After every row comes roughly how far along a hidden order it lies, from 0 to 20.
[ 13   6  -5   6 -17 -14 -61  -9 -12 -38  12   4   4   3 -23 -21   8] : 0
[-10 -21  20   7  -5 -21  24   5   6 -37   5  -2   6 -12 -11  15   2] : 7
[ -8 -22   0   8   3 -22  34  19   2 -43   2  -1   5   4  -8  13   3] : 4
[ -2  -7  51  -2 -20   4 -20 -24   8 -17  17 -10  -1 -40 -20  -4 -17] : 20
[ -6 -27  20  15 -36 -17   3   8   4 -72  11  -3   6  13  -1  18  19] : 5
[ -4  -4  -6   0 -43  -9 -44 -10  -8 -13   2   7   2  -6 -15 -14  16] : 8
[  8   1  31   2 -65  29 -74 -21   2 -19  19  -5  -4   9   6  -9  14] : 19
[ -4 -14   4   5 -79  -4 -48 -21  -3 -50   3   5  -1 -17  -4  -4  22] : 16
[  5   2  -3   4 -34 -13 -64 -11 -11 -25  11   6   5  11 -21 -18  19] : 0
